Rows near named flat spaces through zero (a row that begins with a name and a colon came from that space):
gfls: [-241  392  274 -169  335 -308 -287  207  -40   33  -14 -100   81 -351
 -237 -162  -84 -312 -512  232  293 -548  663 -310]
qnbb: [-167  -65  -58  -24  -49  109  -76  -37    4   55  268  -67   28   68
   31  133  -83   72  -29  -66  -28  -67  -64   70]
qnbb: [-150  112  162 -206  -72  117  -18 -340  183  311  314 -313  148  100
   97  199 -151  185  134  233  -46  152 -322  224]
nmtn: [-334  132  191 -278   -5   59 -175 -272  282   99  272 -395  -37   27
  -67  216 -234    8 -326  114  112 -109  200 -171]
gfls: [ -25  337  273 -293    9  162 -312   37  184   18   22 -192  187  200
    3   31   19 -293 -136  201  173 -150  139 -175]
qnbb: [  72 -160 -117 -170  190   97   -4   22 -324  -33   79  -49  327 -166
  -34  263  225  -90    2  -40 -161  -19  196 -277]
bzqd: [  -9 -101  -58   29  -96  -67  -41   88   80   82  -55  176   74   63
 -175  -33  -82 -109 -122  -62   62 -146   16  205]
gfls: [  52  -36  -76  -27  -27   16  -66  200 -109   24  -32   73  183   -3
   22  -21   93  -23 -108  -42   50   27  -17   67]
hmdl: [ -85   92  -44  -18   45  -24  -47   12  -58  -89   34 -146 -146 -165
  -13   40  121  -99 -223  -71  -19    5  160 -336]
bzqd: [-270  133  -57 -348  -27  176 -320  119  -46  -12  380 -482  204   49
  163  291  155 -166 -365  107   79  -53  130 -397]
rhtb: [  97   97   34   58   29 -211  146   34  -57  -36  -48   13 -186 -303
 -105 -239  188  101 -186  -51  -54 -162  101  -30]
qnbb: [ -20  -28 -215  223 -214 -114  -15  455 -177    5  245  138 -211  -98
  161 -208  296  178  -83 -156   73  -69 -298  185]
bzqd: [-193   60  233   -5 -107   98 -125  -65  509  -90 -288   -5 -309  289
   33  -61 -229  -74   37    1  238   12   71  -15]
qnbb: [ -33  -92 -109   26  -14   45   -5   60 -130   51  168   -8  124    7
   58   72   59    3   59   57   39   17 -117   17]
hmdl: [-271  226  210 -110   12  135 -281  147   40  -35   74 -149   92  -34
  -20 -101    3 -256 -337  163  284 -218  148 -180]
qnbb: [ 244   13  -83 -223   30   27  147 -359    3   90  -47 -203  241   24
  -99  209   15  -68   -3   35 -313  162   26 -114]
nmtn: [  61  142  112  -30   93 -102 -115  161 -106 -193 -295   67  151  -87
 -172 -213  -62 -267 -342   56   77 -113  316  -35]
nmtn: [ -55 -260 -509   93 -254  -54   46  185  -29  240  230  116 -282   39
  101  325   77   40   68 -410 -277  135 -246 -168]
bzqd: [  79  111   40 -401  270   47 -173 -166 -138  103  253 -251  492  -24
 -103  363   23  -76 -140   84 -109 -129  357 -180]
nmtn: [ 474  -90  -85  229  168 -117  324    9 -402 -158 -392  295  133 -213
  -59 -214  204  -53  287   47 -166  234  -48  -19]
qnbb: [-267   30  146 -109  -34  121 -104 -242  127  -25  348 -369  166  151
   46   74 -148   69  -95  335  239  -32  -92  173]
gfls: [ -29 -262 -214  152   18 -127  -43  515 -156 -146 -276  402 -107 -134
  -58 -111  109  -73 -150 -352   23 -215  276  -64]
rhtb: [-153  178   92  -96  114  -30 -131  -71  -38 -225  160 -229   90 -166
 -259 -149   51 -192 -551   39   58 -488  420  -89]
bzqd: [ 388  -55 -116  130   71 -172  185  -67  -43   89 -308  378  -75   -5
 -180   16  -88  -78  241 -194 -225  104   70  -35]
gfls: [  72 -227  -81   27  -27   28  111  -59   -5   15 -170  162   67   68
  -35   84 -103   53  178 -120 -179  119  -70  176]
gfls: [ -40   88  230 -199  244   31  -82  -43 -148  194   74   14  369 -181
 -100   71  -53  -19   35  158  -17 -190  155   44]
nmtn: [ 164  399  444  132  117  -66  158 -309   24  177 -131   79  -30 -199
  -92 -364 -105   90  231  293   20   92 -254  291]
hmdl: [  58   -2 -155  -12   73   15 -114  101 -151  -70  -29   44   81  -30
 -147  142  122 -440 -150  -26   50  -74  248 -468]
gfls: [ 536  121 -209  114  -26 -389  190  150 -138   -5 -332  225  -88  -65
  -73 -157  212  -90  111  -97 -272  174  -56   61]
gfls: [-469  281  321 -170  218 -147 -390  362   13  -99   88 -169   81 -266
 -129 -243  -81 -229 -670  256  516 -642  632 -237]
nmtn: [  67  -98 -188   68  -27  125 -119  291 -307 -236   73   99  162   12
  -32  -18  243 -259 -168  -95   43 -112   77 -164]
rhtb: [ -40  -39   65  223  -72  -61  -81  312   11 -285 -237  216 -131   85
  -13 -321  -24 -125  -87   48  310  -91   53  134]
bzqd: [ -50 -133  -43   58  -45  108  -19   55   83  -57    7   31  -76  170
  173   75   51  117  238  -45   81  116 -134   67]
rhtb: [-125   52  251  -28  262   72 -206   91  -19 -163 -205  171  113  -13
 -170  -42 -125 -332    4   73  177 -337  436 -177]
rhtb: [-313  158  106 -108    4 -171   32 -316  101   45  379 -404 -118 -243
 -144  -52 -178  234 -440   64 -118 -273  114  188]
hmdl: [  46  -63   58   31 -113  -11  107 -309  340  -67 -263   68 -238  151
 -233   -5 -235 -104  -20 -130 -119   -5   82   45]
nmtn: [-258 -103 -165 -158  101    2 -271  196  -96   17  317  -40   76  -94
 -145  287  -19 -144 -438 -221   88 -365  474 -358]
rhtb: [  53  148  276 -128  118   33  -70 -183   60  -24  -75  -58  176   -6
 -171  -31  -96 -121  -99  186  123  -56  178   -5]
qnbb: [-244  132  132  -63   37   22 -291  334  115  135   35   26  -63  119
  267   74  -52   18  166   72  259   18  -28  -40]
bzqd: [-120  220  108 -219  133  -17 -259   27  121  145  231 -144   65  118
   58  202 -113  -45    6   80   91 -187  211 -143]
rhtb: [-167   90   51  131   -1  -63 -158  246  -12 -219 -110   15 -103  -68
  -66 -224   99 -276 -272   91  309 -163  154 -109]
gfls: [  73   65  137  119 -235  149    8  -10  157 -315 -106  -84 -109  280
   82 -296   61  -93    6  216  238   89 -235  128]
nmtn: [-283  132  435 -131   36   89  -99  -40  240 -199  -43 -226 -144   27
   46 -202 -194   -6 -154  326  344 -251  252 -192]
qnbb: [  42 -355 -258  482 -349  -69  162  342   86 -225 -368  512 -533   91
    9 -289   78   81  110 -451  -29  134 -303  322]
rhtb: [ 237  135  213  118  -56   -2  -11  337 -144 -287 -321  138   62   32
  123 -428  287 -116  131  259  213   86 -185  168]
gfls: [ 280 -106  -67  108   46 -101  124   10   16  -89 -354  251   22   50
 -169 -102  -12 -183   31   -5  102   10  181 -116]
gfls: [-286   58  368   75  -67  168   47 -371  336    1   45 -102 -262   93
    2 -116 -335  153  149  169  134   -9 -170  185]
rhtb: [ -46   64  136  -83  -81  128 -100   -5  182 -205   -9 -206   54  258
  109  -89   47  -75   -7  236  228  -43  -24   38]
hmdl: [ -81   -7   67 -156   88  -14 -231  313   46  -78 -146   53  106   70
   15   44   31 -177 -106   19  199 -194  327 -173]
bzqd: [ -10 -167 -138 -175   27  -15 -104   51   32  173  100   20  227  221
   39  345 -180  -39  143   27   -5   17   80  -28]
nmtn: [-237  329  413  -98 -159  227 -160 -234  341 -186   70 -397  -99  230
  101 -191  -52  -61  -52  321  159   -8 -222  203]
hmdl: [ -64  -18  165   90   39   29  -29  299   35 -111 -348  226 -118   -8
  168 -235    3   89  183  -44   95  -13    9  105]
bzqd: [ 223  136   96 -195  155   74 -116  -64  -83 -119    3  -23  224   87
 -150  106   56 -280  -17   54  -73 -194  311 -257]
qnbb: [-154 -176   42  -93  197   35 -165   63   28   -7   90   84   93   75
  -13  257 -132   50   91  -50  173 -154  320  -83]
nmtn: [-135  -36   29   60  -84   69  -64  -17  201   66   82   46  -67  144
  -13  -31 -145   46  -49  -11  221  -90  -33  104]
gfls: [ 223    7  -92   33   18 -289   84  181   40   58  -99  167 -190    6
   44  -36   72  120  181  -78  -56  -49   63    8]
nmtn: [ 136 -121  -56   54 -214  151  202 -234   71 -130   45 -147  -87  160
   75  -17   92   75  119   85  -42  234 -305    6]
rhtb: [-124  100  159 -133 -170   56   17 -284  372  100  179 -315 -139  241
  164   60 -162  260  126  165   11  125 -265  231]
bzqd: [-348 -139 -122 -111 -142  175 -168  256  -79  170  341  -93   24  -38
  178  213   51   60 -119 -105   10  -47 -141 -122]
hmdl: [-187   80  112   45  -36  -46 -186  224   41  -97   94   27 -117 -103
 -144 -179   55 -152 -407   28  363 -317  220 -120]
rhtb: [ 357  -94 -266  177 -136  -92   52  276 -201 -362 -201  146   17   61
  -75 -199  404 -235 -142  -95   25   52  -18    6]
hmdl: [ 111 -237 -213  199  -82 -166   87   80  114 -220 -263  265 -187   84
 -220 -125  -48  -55 -182 -281   32 -133  223  117]
hmdl: [ -27  296  201 -185  192  -98 -106  -81  -16  133   62 -186  228 -113
  -43  -20  -59  -62 -111  257   63 -116  161  -17]
qnbb: [-107  -89  -59  269  -18 -101  -76  426  -69 -232 -303  331 -221  -58
  -64 -269   38 -283  -85  -94  197 -210  163  -98]
nmtn: [-237 -117  -33 -143   65  289 -267   52  -93 -129  181 -130  272   83
  -30  246    4 -218 -259  -21  179  -87  238 -262]
bzqd: [-215  123 -345 -169  192 -102 -199  235 -467  151  604 -317  227 -336
   93  297  218  -56 -384  -58 -134 -206  228 -426]
rhtb: [ 118   58    8 -130   87  -49  131 -145 -165  161  189 -204  202 -227
   57   52  163  263  -49  116  -67  150  -88   17]
nmtn: [-171 -159 -269  -42 -315  139 -179  270   51 -168  147 -144  -28  264
  153  111  132  -93 -216 -153   -4   40 -161   43]
bzqd: [ -86  297  363 -120  -36  159 -235  243  -65  -89   85 -146  174   26
  162 -243  140  -89  -74  352  287  -76 -131   59]
rhtb: [-153  218  182 -225  -54   71  -73 -158  156  294  393 -342   -4   48
  218  155  -54  240  101  225   38   83 -243    3]
qnbb: [ -34  144  192  -53  145  -64 -153   34  222  214 -228  193   -7  179
   25   91 -318 -123  326   87  101   -1  110   -2]
hmdl: [ -18 -214  -14   32 -106  155   34   79  -51 -229   17  -12   48   73
   66  -84   71  132  -97  -17  124   24  -38   84]
hmdl: [  23 -153 -185  -32  -55    4 -134  383  -60   47   51  204   -8   71
   43  136  148  -89    5 -195   64 -138   98 -186]
gfls: [-201   28  145 -119 -242  141 -103  191  389 -112 -135 -131 -328  224
  261  -96   57   96   16  -54   81  -46  -86  -39]
nmtn: [-246  209  255 -165   88   -6 -122    7   52   17  154 -286  -17  -93
  139  -30  -44   82  -75  253  134 -101   77  -96]
bzqd: [ 322  -58 -203  126   97 -186  212  -47 -168   78 -254  210   38 -101
  -84   12   -5  -63  145  -69 -172  217   21  -97]
hmdl: [  45  -63   22  105  -86   17   46  158   49    3 -187  196  -64   74
   64 -152    9   -6  170    4   62   10 -140  109]
bzqd: [-130  121   85  -17    8  -49    2  -28  -84  -12  122 -181   35 -218
  -22 -144   51   87 -272   92   23  -52  -21   99]
qnbb: [ -58  100   80   91 -233  -90   78   70  266  148  -28  -23 -349  100
  253 -164  -25  269  228   65   47  189 -421  252]
qnbb: [-202  140  600   79   25   25  165 -469  398 -173 -154 -155 -373    4
  -22 -331 -369  280  160  332  198  -19  -37  245]
bzqd: [-222  261  337 -327  227 -109 -272 -106  218  303  144 -185  155   27
   21  239 -343  123   -4  206  154  -52  241   64]
nmtn: [  -9 -159 -147  149 -170   45  232  -38  -51  -83   23  -94 -175  -64
  219 -101  157  353   82 -101 -140  292 -369  199]
nmtn: [ -46 -107 -229 -226 -192   86  -58  -77  192  116  185 -190  -64  210
   56  363  -32   22  -94 -230 -234   63  -14 -164]
qnbb: [ 256    3  173  430   21 -171  205   76  -36 -101 -540  485 -121  -25
  -71 -460  -32  -45  422  146  146  200 -277  448]
gfls: [ 218  -71 -397   34    0 -174   -5  489 -450   38   27  248  122 -341
  -99  -52  369  -41 -413 -419 -217 -146  169 -138]
rhtb: [ 311  -13   16 -197   16   55  289 -315  -44  154  -51 -175  240  -29
  101   68   45  262  190  124 -276  285 -180   31]
rhtb: [-171  -37 -105   48   42  -35  -11  -53  -53   78   74   16  -35 -196
 -163   51  -76  -62 -265 -166  -65 -115  139  -83]
qnbb: [-195  152  284  -66  -69  -18  -59 -173  391  -13   30 -244 -189  186
  122  -82 -221  194   23  239  252   45  -64  180]
hmdl: [  70   -8  138   66  107   39   32   71  -87 -103 -224  173   16 -107
  -42 -155   25  -23   31   -4   77  -22  117  -54]
qnbb: [ 424   16 -187 -105  133  -69  155   57 -396  -48  -43   -5  239 -205
  -23   54  363  -91   16  -30 -297   55  107 -308]
hmdl: [ 262  -75 -227  315  -35 -306  282  211  -31    9 -376  418 -522 -162
   26 -183  129   79  310 -347 -287   65  -64  -80]
hmdl: [ -42 -197 -265  331 -135  -80   36  377  -95 -315 -154  170 -328    2
  105 -195  218 -101  -41 -131  181   35  -39 -135]
bzqd: [  16   -8 -126 -145  117   11 -132   42 -212  -88  167 -188  374  -22
  -78  157  180 -246 -217  148   83  -99  199 -170]
gfls: [ 231  -61  -89  136 -126   53  237 -166  -77 -120  -68  -61  -49   31
   88  -83  178   85  176   61 -105  350 -341   75]
bzqd: [ 234 -187 -162   52  -31  -74  142  -78   34   25 -288  291   -2   26
 -247   41 -111  -90  -21 -285 -231    7  129   42]
rhtb: [ -93  158  143  -52   25  114 -319  253   17 -229    9  -94  101  165
   35  -46  200 -407  -88  262  415 -147  137 -241]
hmdl: [ -91  256   66 -245  202   31 -320  180 -167  117  176  -48  341 -202
 -206   53   50 -276 -528  -55   89 -407  461 -280]
rhtb: [-137  403  458 -147  113 -128  -12 -296  332   53  -76 -282 -185 -102
  -39 -190 -175   84  -69  284   86 -127  134   34]
gfls: [-424   57  143 -239   75  104 -368  217  -11  -48  260 -203  237  -23
  -25   63 -102 -111 -454   93  257 -391  341  -67]
hmdl: [ 150   -8 -198 -171   55   40  -54 -104 -225  170  299  -89  483   28
 -160  243   27 -191 -147   63 -117  -91   53  -44]
gfls: [  62   92 -157  -79   39  -62  -28 -107  -45  118  136  -93   91  -51
 -135  136  -31 -125 -248  -74  -88  -45  154 -197]
nmtn: [ 305  129  171    1  220  -83   86 -221  -58  -19 -376  178  183  -72
 -260  -72  -89 -229  116   86 -108   51  189    5]
[-279  302  347 -147   41   49 -264   59  117   14  132 -176   19  -38
   -9 -118  -96  -79 -232  195  212 -252  118   20] : gfls
[-336  131  285 -287   93  268 -252   19    6    2  156 -294  184  -29
  154  118  -80    8 -158  159  123  -49  129 -195] : nmtn
[ 191  250  214   35  219 -212  152   40  -83 -128 -479  -28   -9 -239
   84 -340  139  -20  113  267   28  134   99  -73] : rhtb
[ -76   -2  155  -47  -22  128 -181  191   68 -314 -343   47  141  138
  -87 -196  -53 -322 -263   77  217 -148  252  -28] : bzqd
[  71  369  324 -418  451   36 -191 -322 -167  125  185 -278  562 -132
 -217  223 -132 -264 -117  353  -36 -261  494 -307] : qnbb
[ 232 -166 -268  117 -158  -29  155   96   27   13 -163  231 -184  114
   54   22   94   62  200 -312 -260  126 -162   37] : gfls
[   7  312  303   43  205 -120 -131    5   84  -46 -309  121   66  -36
 -193 -279 -233 -284 -138  212  261 -191  318  -15] : nmtn
[-126   80  292  103  -23  108  -17  190   35  -90 -119   44  -31  -14
  243 -349   96  231  190  170  219   19 -261  354] : rhtb
[ -98   11  287  -14   82   96   63 -213  124  -22  -98   39  -70  -85
 -100 -106 -165  118   37    1  -18 -130   94   92] : bzqd
[-315   31  186 -207  -51  108  -12 -388  388  137  243 -323 -109   41
  -94  115 -246  115 -213   79   70 -233  125  -73] : rhtb
[-520  332  465 -207  -57  128 -216 -203  408  167  181 -430 -118   84
  162  -25 -304   47  -50  392  242  -50 -132   61] : qnbb
[ 155  152  185  128  -43   24  -60  236   -2  -67 -288  234  -51   90
  107 -251   84  -79  233   79  133  148 -198  149] : rhtb
[ -59 -200 -120   88  -21  -29   63  -13   33  -71  -59  118  -97  -18
 -142    8  -76  -51  -98 -149  -14 -144  150  -45] : qnbb
[   6  -55   44  182 -129  -75   89  130   98  -38 -216  208 -235   27
   29 -242 -124   89   42  -40   90   46 -110  150] : rhtb
[  57  359  346   71  -78 -104   53  -72  139  -26 -147  -64 -197  -27
   72 -373  -13   98  131  226  -17   85 -291  347] : qnbb
[-164  243  583  -28   92  -81   39 -331  429   39  -49  -87 -341   14
  -20 -212 -396  292  151  278  248 -124   92  156] : qnbb
[ 101 -229 -235  -69  125  177  -18 -181 -317   28  309  -10  505   22
 -219  318  -16 -212 -134   26    9  -58  162 -191] : qnbb
[-289    0   71 -108  -48  188 -107  -38   99  129  176 -163  -34   15
  146  157  -71   94   -4   -9   24   59 -105  -76] : qnbb
